Below is a small trained network, with its code and all its weights. Each question gives an input and a target symbol and asks what happens when units are switched off, that is, made to give their printed mean instead of their output.

import numpy as np


def w(rows, s, z=0):
    codes = np.array(rows[::2]) - 128.0
    scale = np.full(codes.shape[1], s)
    scale[-1] = z or s
    return codes * scale


def softmax(a):
    e = np.exp(a - a.max(-1, keepdims=True))
    return e / e.sum(-1, keepdims=True)


def log_softmax(a):
    a = a - a.max(-1, keepdims=True)
    return a - np.log(np.exp(a).sum(-1, keepdims=True))


def net(x, mask):
    ids = ['βγεηθλμξτφψω'.index(c) for c in x.split()]
    T = len(ids)
    res = E[ids] + P[:T]
    u = 0
    for l in range(2):
        r = res
        for j in range(3):
            rows = slice(4 * j, 4 * j + 4)
            q, k, v = (r @ M[l][rows].T for M in (Q, K, V))
            z = softmax(np.where(np.tri(T) > 0, q @ k.T / 4**0.5, -1e9)) @ v
            o = O[l][rows]
            res = res + np.where(mask[u + j], z, o[:, -1]) @ o[:, :-1]
        u += 3
    return log_softmax(res[-1] @ U[:, :-1].T + U[:, -1])


Q, K, V, O = {}, {}, {}, {}
E = w([
[88,77,146,183,119],'β',
[80,195,128,192,98],'γ',
[10,174,138,124,96],'ε',
[91,104,77,119,74],'η',
[128,149,119,85,142],'θ',
[150,218,65,80,122],'λ',
[172,164,151,182,156],'μ',
[90,165,109,126,48],'ξ',
[253,84,144,194,127],'τ',
[124,112,201,180,102],'φ',
[172,130,171,70,103],'ψ',
[102,125,83,239,108],'ω',
],0.02)
P = w([
[102,92,101,44,253],'0',
[156,171,83,168,33],'1',
[161,165,100,149,44],'2',
[160,158,100,138,51],'3',
[168,147,101,121,60],'4',
[173,147,96,124,59],'5',
[170,152,107,134,53],'6',
[163,167,110,129,59],'7',
[175,153,114,121,54],'8',
[172,142,104,141,46],'9',
[165,153,110,123,55],'10',
],0.0049)
Q[0] = w([
[60,182,198,61,114],'L0H1',
[82,213,132,251,239],'L0H1',
[193,129,97,124,142],'L0H1',
[192,184,243,218,177],'L0H1',
[136,131,91,63,155],'L0H2',
[145,92,103,142,118],'L0H2',
[115,146,173,154,131],'L0H2',
[151,103,153,131,161],'L0H2',
[101,44,35,124,194],'L0H3',
[170,144,202,102,70],'L0H3',
[175,199,131,146,51],'L0H3',
[115,84,80,132,161],'L0H3',
],0.015)
K[0] = w([
[64,210,213,81,100],'L0H1',
[110,207,123,249,179],'L0H1',
[187,106,69,132,199],'L0H1',
[132,123,209,159,211],'L0H1',
[122,117,115,167,184],'L0H2',
[137,149,128,111,139],'L0H2',
[107,128,127,109,105],'L0H2',
[92,152,111,97,143],'L0H2',
[139,123,172,108,33],'L0H3',
[95,119,122,115,211],'L0H3',
[64,110,94,140,147],'L0H3',
[138,120,133,113,99],'L0H3',
],0.016)
V[0] = w([
[92,141,119,134,223],'L0H1',
[58,112,155,9,126],'L0H1',
[122,69,69,105,137],'L0H1',
[165,167,66,142,88],'L0H1',
[145,136,188,120,36],'L0H2',
[144,83,75,96,124],'L0H2',
[80,111,163,86,139],'L0H2',
[102,136,110,130,90],'L0H2',
[125,165,110,154,177],'L0H3',
[178,100,138,132,139],'L0H3',
[121,84,101,162,119],'L0H3',
[124,85,158,127,123],'L0H3',
],0.012)
O[0] = w([
[139,157,186,120,186,48],'L0H1',
[203,107,126,255,122,2],'L0H1',
[134,116,78,126,169,68],'L0H1',
[80,76,108,127,107,209],'L0H1',
[123,118,158,141,45,214],'L0H2',
[155,100,80,120,154,91],'L0H2',
[174,132,144,197,144,83],'L0H2',
[114,119,108,179,96,167],'L0H2',
[101,166,125,91,112,150],'L0H3',
[151,118,160,73,148,83],'L0H3',
[76,104,107,95,147,150],'L0H3',
[123,103,160,132,145,107],'L0H3',
],0.0099,0.0075)
Q[1] = w([
[173,197,88,99,112],'L1H1',
[161,145,146,118,99],'L1H1',
[112,109,146,111,126],'L1H1',
[134,61,132,126,123],'L1H1',
[47,166,90,141,48],'L1H2',
[146,46,168,123,252],'L1H2',
[135,111,158,150,215],'L1H2',
[134,112,141,141,113],'L1H2',
[199,159,210,160,218],'L1H3',
[115,67,132,163,132],'L1H3',
[124,191,41,163,161],'L1H3',
[141,164,156,126,93],'L1H3',
],0.015)
K[1] = w([
[171,180,100,105,113],'L1H1',
[154,133,143,124,120],'L1H1',
[107,112,148,124,149],'L1H1',
[138,89,122,128,129],'L1H1',
[150,129,114,145,186],'L1H2',
[123,125,125,94,3],'L1H2',
[149,129,131,104,95],'L1H2',
[118,145,120,131,107],'L1H2',
[79,90,80,138,96],'L1H3',
[137,186,99,124,141],'L1H3',
[109,158,148,155,170],'L1H3',
[114,100,139,100,125],'L1H3',
],0.023)
V[1] = w([
[110,99,81,94,210],'L1H1',
[69,68,153,237,150],'L1H1',
[188,163,63,111,58],'L1H1',
[138,130,147,184,226],'L1H1',
[139,159,84,60,121],'L1H2',
[215,148,152,136,173],'L1H2',
[171,134,149,102,9],'L1H2',
[66,191,192,135,140],'L1H2',
[146,127,211,132,128],'L1H3',
[132,70,171,83,167],'L1H3',
[70,2,168,151,138],'L1H3',
[181,112,125,125,77],'L1H3',
],0.008)
O[1] = w([
[137,130,187,172,73,74],'L1H1',
[99,116,192,44,135,109],'L1H1',
[146,203,91,145,149,155],'L1H1',
[88,132,89,94,47,4],'L1H1',
[127,161,84,55,138,107],'L1H2',
[233,152,149,124,209,177],'L1H2',
[142,159,120,138,2,85],'L1H2',
[77,174,227,86,138,189],'L1H2',
[152,130,216,154,131,180],'L1H3',
[150,84,169,52,139,138],'L1H3',
[81,49,154,117,70,104],'L1H3',
[179,94,105,139,104,121],'L1H3',
],0.0069,0.011)
U = w([
[111,33,203,144,161,137],'β',
[91,200,175,129,65,2],'γ',
[103,143,195,231,143,109],'ε',
[122,59,124,166,136,207],'η',
[163,112,159,153,172,195],'θ',
[142,186,112,124,114,83],'λ',
[140,192,194,81,117,168],'μ',
[127,150,141,128,2,107],'ξ',
[166,117,139,25,52,115],'τ',
[155,118,238,121,42,169],'φ',
[213,116,174,132,69,185],'ψ',
[55,116,140,116,127,34],'ω',
],0.0069,0.0055)

Each question gives the input, a string of symbols that net reads in full, and the target symbol t.
The units are the heads (4 rows each of Q, K, V and O). Each row of codes is followed by its name. A weight is (code - 128) times the scale printed after its matrix; where a second scale follows, it is the last column's (O and U).
mask holds one flag per head, layer by layer. A switched-off head (its flag False) gives its mean, the last column of its rows in O, instead of its output. The means were averaged over made-up inputs and are rounded, as every weight is.
A unit's drop is (log p(t) with every unit on - log p(t) with that unit switched off) / (log p(t) with every unit on - log p(t) with every unit switched off).
The circuit of an input: a set's keep is (log p(t) with only the set's units on - log p(t) with every unit switched off) / (log p(t) with every unit on - log p(t) with every unit switched off). Starting from all 6 units, units are removed one at a time, each time the one whose removal leaves the highest keep (on an exact tie, the one counted first), for as long as the keep stays at least 0.8.
units of the circuit, in order: the units of the circuit, biggest drop first
unit that matters most: the unit with the biggest drop
which heads matter: for each layer, one digit per head in row order, 1 if its drop is at least 0.15 and else 0, layers parted by /
input ξ μ θ η ω η η ψ φ γ, target ξ: units of the circuit, in order : [L1H2]
input ε ψ ψ, target ε: units of the circuit, in order : [L0H1; L1H2; L0H3; L0H2]
input ω η ε μ ξ ξ ξ τ, target ω: units of the circuit, in order : [L0H1; L1H2; L0H3]
input ε μ η ξ γ, target ε: which heads matter : 111 / 011
input ω φ φ η τ β ξ η η ω ω, target ω: which heads matter : 100 / 010
input μ φ β β λ τ μ β, target μ: units of the circuit, in order : [L0H1; L1H2; L1H3; L0H2]
input τ τ γ λ φ τ γ ξ μ φ τ, target τ: which heads matter : 100 / 011
input λ ω η η θ γ, target λ: which heads matter : 011 / 011
input μ φ ψ γ ω μ ω, target μ: units of the circuit, in order : [L0H1; L1H2; L1H3; L0H2]
input ξ φ η μ ω β ξ θ φ, target ξ: units of the circuit, in order : [L1H2; L0H1]
input φ τ φ φ ω, target φ: units of the circuit, in order : [L1H2; L1H3; L0H3; L0H2]
input τ ξ η η τ φ η, target τ: which heads matter : 011 / 011
input β τ ε β ω, target ω: which heads matter : 100 / 000
input ω μ ε ε η, target ω: units of the circuit, in order : [L1H2; L0H2; L0H3]
input θ ξ μ φ θ λ, target θ: units of the circuit, in order : [L0H1; L1H2; L0H2]
input τ ω η θ η μ η ξ β, target τ: which heads matter : 100 / 011
input ω ω φ ω ξ λ β γ τ μ, target ω: units of the circuit, in order : [L1H2; L0H1; L0H3]
input φ γ θ ξ, target φ: unit that matters most : L1H3
input μ β φ λ μ μ φ μ, target μ: units of the circuit, in order : [L0H1; L1H2]
input φ τ λ τ τ η ξ ε ε, target φ: unit that matters most : L0H1
input μ ξ λ μ θ ψ ω φ φ, target μ: units of the circuit, in order : [L1H2; L0H1; L0H3]
input θ γ τ μ ξ ω γ θ γ ω ε, target ε: which heads matter : 100 / 000
input μ β μ τ, target τ: which heads matter : 100 / 000
input ξ μ ω φ ψ τ, target ξ: which heads matter : 100 / 010
input η ω ω θ λ η η, target η: which heads matter : 110 / 010
input μ φ μ μ ω φ, target μ: which heads matter : 111 / 010
input ξ φ ξ γ θ τ θ ξ, target ξ: unit that matters most : L1H2
